In the rows, 100 means zero.
Each row of numbers stands for one node and depends on some of the facts below. Use the named rows to name the rest.

Facts:
(273) {η=skapak, α=(1061), (479), (1002)}
(545) {η=kadres}
(172) {η=skapak, α=(994)}
(317) {η=moni, α=(791)}
(180) {η=moni, α=(619), (1211), (720)}
(541) {η=skapak, α=(340)}
(1167) {η=moni, α=(1078), (781), (152)}
(516) {η=skapak}
(1179) {η=skapak, α=(145), (1078), (660)}
(547) {η=kadres, α=(537)}
(720) {η=moni}
(1323) {η=kupu, α=(1291)}
(1310) {η=moni}
(591) {η=kadres, α=(1310)}
(295) {η=moni, α=(335)}
(865) {η=moni, α=(479)}
(479) {η=moni, α=(465)}
(1224) {η=moni, α=(449), (356)}
(1143) {η=moni, α=(879), (899)}
(653) {η=moni}
(1286) {η=kadres}
(901) {η=moni, α=(348), (1286), (754)}
(928) {η=kadres}
(140) {η=kadres, α=(449), (1010)}
(1253) {η=kadres, α=(368)}
(450) {η=kadres}
(915) {η=skapak, α=(807), (803)}
(1235) {η=moni, α=(720), (335)}
(471) {η=skapak}
(727) {η=skapak, α=(781)}
(425) {η=moni, α=(901), (591)}
(611) {η=kadres, α=(619)}
(619) {η=moni}
(356) {η=moni, α=(335)}
(146) {η=moni, α=(591)}
(486) {η=skapak, α=(275), (479)}
(70) {η=moni, α=(865)}
(1078) {η=skapak}
(899) {η=kupu, α=(465)}
(578) {η=kupu}
(1211) {η=skapak, α=(1061), (335)}
(1152) {η=skapak, α=(899)}
(1127) {η=kadres, α=(879)}
(1186) {η=moni}
(807) {η=moni, α=(1061), (132)}
(636) {η=kupu}
(544) {η=skapak, α=(1143)}
(674) {η=kupu}
(267) {η=skapak, α=(1010), (754)}
(108) {η=kadres, α=(12)}
(885) {η=skapak, α=(93), (471)}
(232) {η=kadres, α=(533)}
(391) {η=moni, α=(465)}
(1054) {η=kadres, α=(1152)}
(1064) {η=skapak}
(12) {η=kadres, α=(275), (619), (1235)}
(182) {η=skapak, α=(1186), (267)}
(121) {η=kupu, α=(935)}
(687) {η=skapak, α=(1129)}
(465) {η=kadres, α=(1211), (356)}
(745) {η=skapak}
(340) {η=moni, α=(879), (803)}
(449) {η=kadres, α=(479)}
(1326) {η=skapak, α=(1010), (1129), (1310)}
(197) {η=skapak}
(476) {η=skapak, α=(273)}
(879) {η=kupu, α=(1235)}
(1217) {η=skapak}
(537) {η=kupu}
(557) {η=moni, α=(674)}
(428) {η=skapak, α=(803), (1052)}
(1002) {η=kadres, α=(803), (754)}
(238) {η=kadres, α=(495)}
(1142) {η=kadres}
(803) {η=moni}
(923) {η=kupu, α=(545)}
(429) {η=skapak, α=(1010)}
(1181) {η=kupu, α=(745), (1191), (674), (1143)}
(366) {η=kupu}
(1201) {η=moni, α=(12), (180)}
(132) {η=kadres}
(533) {η=moni, α=(275), (885)}
(275) {η=kupu, α=(1152), (449), (132)}
(348) {η=skapak, α=(275), (1052)}
(975) {η=kadres, α=(450), (70)}
(985) {η=kadres, α=(152)}
(1010) {η=kadres}
(1062) {η=skapak, α=(569), (171)}
(1052) {η=kadres, α=(807), (720)}
(1110) {η=moni, α=(391)}
(795) {η=skapak, α=(619)}
(171) {η=kupu, α=(479), (1191), (660)}
(754) {η=kadres}
(495) {η=moni, α=(1217)}
(718) {η=skapak, α=(12), (366)}
(466) {η=moni}
(622) {η=kadres, α=(791), (994)}
(994) {η=kadres, α=(465)}
(145) {η=kupu, α=(1010)}
(679) {η=kadres, α=(450)}
(791) {η=moni, α=(273)}
(299) {η=skapak, α=(486), (1143)}
(758) {η=kupu, α=(985), (803)}
(933) {η=kupu, α=(1291), (197)}
(207) {η=moni, α=(1191), (935)}
(1312) {η=kadres, α=(865), (295)}
(572) {η=skapak, α=(879)}
(781) {η=kadres, α=(1191)}
(1129) {η=skapak, α=(335), (295), (356)}
(831) {η=kupu, α=(1217)}
(1006) {η=kupu, α=(720)}
(532) {η=kupu, α=(197), (653), (366)}
(1061) {η=kupu, α=(335)}
(1191) {η=moni, α=(428)}
(843) {η=kadres, α=(356)}
(569) {η=skapak}
(935) {η=moni, α=(885), (636), (541)}
(1291) {η=kadres, α=(1064)}
(368) {η=kadres}
(1020) {η=kupu, α=(275), (619), (391)}
(712) {η=skapak, α=(636)}
(152) {η=kupu, α=(449)}
(660) {η=moni}
(335) {η=kupu}
(93) {η=kupu, α=(1142)}

Some rows with their names:
(803): 106 133 94 92 132 71 62 89 87 123 110 127 127 124 96 92 102 85 80 69 114
 100 67 101 124 101
(1291): 89 110 122 95 86 118 84 100 118 104 75 110 88 83 100 88 104 87 82 123 85
 96 111 82 89 129
(1224): 102 113 75 86 104 91 94 89 95 106 129 97 78 120 114 84 110 94 52 97 111
 93 78 114 115 89
(1054): 79 106 115 98 93 124 76 101 118 103 83 120 77 88 101 85 111 84 76 126 90
 98 112 73 85 120
(93): 111 117 116 100 94 95 84 92 100 98 80 98 90 123 71 99 109 112 90 128 135
 60 106 117 57 79
(578): 126 119 115 96 101 96 69 90 98 102 69 97 105 131 66 94 113 112 84 122
 136 70 106 110 63 88
(479): 100 103 73 96 142 144 115 81 74 115 104 83 96 94 107 58 91 56 60 79 124
 114 77 153 101 84
(471): 104 79 103 90 100 108 92 125 111 84 74 85 110 120 75 88 131 122 98 82
 139 97 69 67 97 115
(1286): 101 104 115 93 94 117 71 92 114 110 58 113 102 98 89 83 113 83 75 117 86
 100 108 64 94 131
(1006): 123 115 122 113 100 95 75 90 95 100 77 124 93 120 74 87 119 122 95 122
 134 80 102 121 51 78
(466): 111 111 83 82 98 85 89 81 96 120 105 95 116 127 101 92 106 96 75 74 106
 104 83 110 113 99
(795): 102 66 111 112 88 116 108 109 114 79 95 110 91 111 84 82 139 140 113 75
 131 116 71 86 77 107
(544): 81 88 111 94 98 116 94 144 109 82 99 91 89 109 88 93 136 124 104 80 145
 94 75 93 87 123
(1201): 104 104 90 99 90 89 102 70 100 118 127 112 95 113 112 90 111 110 87 74
 100 112 87 127 96 90
(1127): 70 122 131 94 87 117 61 126 116 108 87 120 78 88 108 89 124 80 85 105 98
 102 125 98 78 148
(366): 127 114 114 95 98 96 69 87 102 103 67 97 109 135 62 92 115 110 85 118
 138 70 110 110 62 88
(1167): 100 114 89 85 99 85 104 87 94 112 124 96 91 111 109 102 98 97 76 87 103
 89 79 116 114 95
(182): 101 89 112 93 104 126 98 131 108 78 95 100 92 107 81 90 133 136 101 82
 137 97 70 86 102 112
(1010): 114 124 119 67 95 152 67 87 116 100 80 113 95 88 84 98 137 130 64 125 68
 95 121 73 119 126
(1110): 98 109 86 99 105 99 98 84 93 120 119 102 105 112 110 90 111 96 76 79 101
 103 81 124 105 81
(1002): 102 134 134 100 134 119 53 108 97 99 75 154 91 75 94 82 105 94 85 115 88
 102 100 77 112 134

Rows to name:
No name comes twice in this set of rows, the named rows included.
91 80 121 120 63 115 88 68 129 98 101 144 62 94 106 77 127 107 95 108 81
 135 124 83 44 123 -> (12)
98 97 117 106 134 104 81 136 98 75 96 126 96 105 81 85 125 126 107 79
 143 98 55 74 103 113 -> (915)
103 69 98 96 122 130 114 110 107 61 114 94 62 109 82 66 112 113 86 86
 161 110 70 83 75 127 -> (486)
104 95 109 83 101 134 98 132 110 74 98 93 85 103 84 98 148 156 93 93 127
 90 75 86 111 107 -> (1326)
115 102 115 117 95 103 88 71 101 92 100 120 84 121 71 86 118 119 91 120
 135 82 108 114 38 72 -> (1020)
99 108 119 95 91 119 85 105 114 99 68 111 71 83 108 77 106 84 79 124 88
 102 112 92 95 133 -> (1312)
88 116 101 99 104 62 120 100 90 112 120 106 99 89 112 116 62 100 109 91
 95 70 65 121 123 82 -> (1191)
134 90 120 92 135 127 110 124 90 60 68 105 76 87 90 58 105 125 113 75
 151 122 64 126 102 141 -> (273)
86 107 113 102 91 118 82 112 112 102 71 114 71 88 108 82 123 86 68 134
 82 96 103 82 97 108 -> (843)
99 83 107 96 100 114 98 137 108 77 92 94 83 108 88 88 135 134 99 91 136
 94 68 87 100 110 -> (687)
115 113 90 110 77 55 81 100 95 116 109 123 75 130 136 73 137 106 79 80
 104 128 82 141 101 97 -> (1235)

The same nodes again, as new rows of numbers:
Some nodes and their rows:
(1326): 109 106 92 126 64 103 97 78 86 117 90 104 97 113 112 124 82 86 106 118
 97 83 129 126 120 115 81 79 102 88 109 113 115 112 109
(1291): 98 60 106 79 80 95 117 85 81 69 85 100 95 125 108 114 106 110 98 101 106
 83 108 77 113 101 123 95 115 125 102 105 59 108 108
(93): 94 108 133 101 92 102 112 108 97 112 99 114 102 111 86 75 80 94 100 110
 107 94 97 101 114 111 109 113 102 119 111 100 128 117 125
(108): 95 86 90 103 96 98 88 69 123 88 93 118 93 117 137 110 68 99 88 124 98 98
 118 109 126 112 105 104 115 112 84 109 105 103 97
(591): 121 79 85 107 74 94 106 57 104 106 105 112 81 109 111 96 80 96 77 118 84
 97 123 115 140 100 91 98 104 115 95 117 113 115 124
(533): 103 121 106 111 111 93 84 83 126 112 101 111 105 104 101 98 96 107 93
 108 88 92 96 107 101 96 88 121 98 109 83 117 109 118 116
(975): 93 80 99 99 75 105 89 69 86 102 77 112 93 116 118 108 67 98 94 100 112
 112 103 92 108 90 100 107 112 107 100 115 91 116 108
(391): 109 102 112 100 105 92 86 100 98 103 90 102 95 99 89 118 116 119 117 99
 99 85 90 87 91 78 101 109 94 101 85 103 85 114 108
(479): 113 105 103 103 103 83 88 91 93 116 81 88 87 98 93 102 117 115 114 98
 104 87 88 99 94 76 90 113 85 101 92 108 88 113 123
(865): 110 102 105 102 94 94 82 91 92 117 82 92 87 100 91 113 105 108 111 97 97
 95 90 99 91 78 81 113 96 105 89 114 88 114 127
(1181): 71 96 114 110 100 105 86 103 96 117 89 104 123 114 112 80 69 82 100 116
 111 90 113 116 109 108 94 110 102 115 112 98 142 105 141
(915): 98 119 105 125 90 98 103 80 109 117 78 105 106 107 133 109 83 89 109 118
 111 91 118 123 107 127 105 98 101 86 108 112 109 113 94
(70): 107 109 99 109 88 99 76 92 96 120 88 95 89 107 84 104 98 104 106 98 83
 93 95 107 103 81 71 112 103 109 85 116 99 118 125
(1127): 96 85 103 94 91 91 97 75 99 95 87 110 112 111 135 106 84 106 92 104 118
 94 102 86 113 93 122 95 116 104 105 103 82 113 105
(1152): 115 117 107 109 83 88 110 92 76 109 80 99 94 111 127 112 101 103 123 115
 108 79 108 104 114 108 93 80 114 99 108 98 95 115 106
(1186): 115 107 100 113 95 89 94 79 116 115 104 92 92 100 83 104 108 100 93 107
 79 84 109 122 112 96 72 111 81 113 92 122 100 120 124
(466): 106 105 113 101 95 94 95 93 92 100 96 100 105 108 86 112 114 112 108 96
 89 81 95 97 90 84 87 109 97 114 94 114 87 114 120
(537): 92 97 120 103 87 106 102 107 100 119 84 103 83 113 84 83 87 85 104 106
 95 102 111 108 112 126 104 123 97 126 102 110 135 112 125
(1286): 116 80 101 96 80 86 118 73 100 100 98 108 86 104 114 107 100 102 85 112
 107 95 109 100 124 102 125 98 98 103 105 112 85 119 109
(754): 129 79 93 97 74 71 119 64 81 103 108 98 87 107 114 94 106 105 84 115 96
 75 108 99 144 88 92 79 105 114 108 103 90 117 131
(803): 123 115 107 101 104 66 108 87 97 112 105 82 97 98 100 89 133 118 100 106
 95 68 92 108 112 78 77 107 86 113 95 102 90 119 137

Rows to name:
No name comes twice in this set of rows, the named rows included.
100 100 95 104 102 95 92 92 116 95 92 94 94 120 87 103 112 107 105 112
 70 74 114 114 110 111 69 114 100 131 73 111 102 112 123 -> (653)
104 106 117 107 96 107 90 91 110 105 83 107 93 107 78 112 97 101 106 88
 86 106 95 101 83 102 100 138 91 109 87 131 86 120 101 -> (495)

Now the same nodes, written a new way:
Some rows with their names:
(425): 84 104 61 89 126 78 117 80 74 79 68 107 96 116 105 101 143 73 67 113 65
 77 109 94 114 98
(146): 88 103 64 90 128 80 114 77 75 82 68 105 99 118 105 98 142 78 64 114 63
 73 106 96 114 99
(803): 88 92 76 104 143 91 119 95 73 75 78 111 100 118 95 106 137 76 56 112 53
 82 116 89 112 105
(1129): 84 91 85 96 115 106 109 89 43 84 81 106 62 115 88 98 116 68 82 143 89 95
 92 119 90 125
(541): 76 96 92 97 122 103 120 100 40 77 86 99 62 118 80 109 114 67 81 150 92
 92 99 112 97 121
(572): 81 92 83 97 117 101 119 93 38 75 80 102 61 116 84 103 118 64 81 146 96
 93 98 120 93 122
(1291): 73 83 64 82 123 78 120 87 40 72 133 95 96 87 90 67 99 62 67 115 68 57
 104 97 65 113
(985): 75 90 63 88 107 91 123 107 52 80 126 101 89 90 93 71 108 72 66 105 70 68
 112 98 62 115
(636): 74 92 115 87 144 103 117 107 58 66 121 103 83 121 111 83 145 73 86 125
 114 63 114 82 91 114
(197): 76 89 82 97 142 105 108 82 35 73 94 98 73 105 80 91 103 63 77 158 89 88
 87 120 99 120
(745): 87 97 82 101 128 109 116 100 38 74 89 102 62 124 76 100 115 70 74 142 95
 88 98 122 93 125
(207): 78 101 59 91 131 70 127 95 72 79 78 103 96 118 91 110 149 74 63 104 78
 76 108 88 119 101
(843): 79 81 65 86 98 84 121 99 52 78 116 101 88 92 98 73 111 69 69 102 70 68
 111 98 55 118
(557): 90 97 55 95 135 74 124 90 69 75 76 106 95 121 94 100 149 73 59 102 79 74
 108 98 116 105
(591): 78 91 69 86 102 95 113 95 48 74 118 95 91 101 101 71 103 72 68 113 57 57
 114 98 57 112
(1054): 76 83 59 87 101 84 123 103 49 76 119 96 87 91 95 71 115 70 68 102 75 66
 109 97 61 118
(545): 87 85 69 82 109 85 116 100 39 70 123 87 94 107 92 67 105 71 65 111 67 49
 106 97 62 114
(366): 74 85 99 89 153 107 112 90 55 61 124 111 84 100 116 67 143 69 82 129 112
 70 108 98 93 112
(1020): 74 91 89 83 128 102 117 97 63 71 114 114 76 101 122 71 159 71 87 119 127
 77 108 98 91 113
(340): 85 92 66 97 133 77 126 91 72 75 73 109 97 114 96 110 145 69 61 108 69 81
 114 92 115 103
(132): 75 79 66 93 108 99 117 109 47 73 120 100 92 90 95 72 108 73 65 107 61 66
 113 97 61 119

Rows to name:
No name comes twice in this set of rows, the named rows included.
65 85 74 84 110 89 115 113 44 72 124 81 95 104 89 77 105 77 69 111 67 54
 104 82 65 115 -> (1142)
87 81 67 106 141 93 114 94 70 69 70 109 101 114 101 99 143 75 57 107 58
 80 111 95 113 108 -> (720)
75 91 72 97 116 109 112 95 40 73 77 100 63 108 86 93 121 70 83 146 98 93
 91 122 98 122 -> (795)
65 86 62 87 101 84 120 110 47 75 119 89 91 94 95 77 115 73 73 107 74 61
 105 88 65 115 -> (232)
70 92 70 94 123 102 114 86 39 75 83 100 64 100 85 94 118 64 83 151 99 92
 88 123 102 121 -> (718)
89 92 71 98 136 80 116 87 77 87 77 113 99 110 99 103 140 74 59 109 65 87
 106 91 113 105 -> (791)
76 113 71 91 118 107 114 93 49 89 89 104 61 115 82 93 116 74 79 144 99
 92 92 122 95 116 -> (1179)
84 80 62 106 141 95 110 94 69 68 70 108 103 109 101 93 145 79 58 108 62
 81 105 96 116 107 -> (619)
75 93 73 85 103 87 127 99 50 76 123 100 87 92 94 78 105 66 68 112 61 65
 120 95 61 111 -> (1002)
74 90 73 87 107 98 120 102 47 72 121 97 89 95 97 73 101 71 68 114 54 60
 118 96 60 111 -> (1286)
87 100 61 100 145 91 113 95 79 84 83 109 100 120 95 93 140 81 55 106 65
 80 106 95 112 104 -> (660)
77 92 77 90 111 100 117 102 51 75 122 101 92 96 96 73 99 71 66 115 49 62
 120 96 58 112 -> (754)
80 105 75 93 121 102 117 96 45 87 91 104 61 115 77 97 117 73 78 142 102
 93 92 120 96 120 -> (1062)
91 92 108 81 142 104 110 92 55 64 123 106 82 123 113 66 144 73 82 126
 120 59 106 95 90 111 -> (537)
85 97 85 92 123 101 112 91 38 78 86 96 68 118 80 93 111 70 79 150 95 83
 88 117 98 118 -> (516)

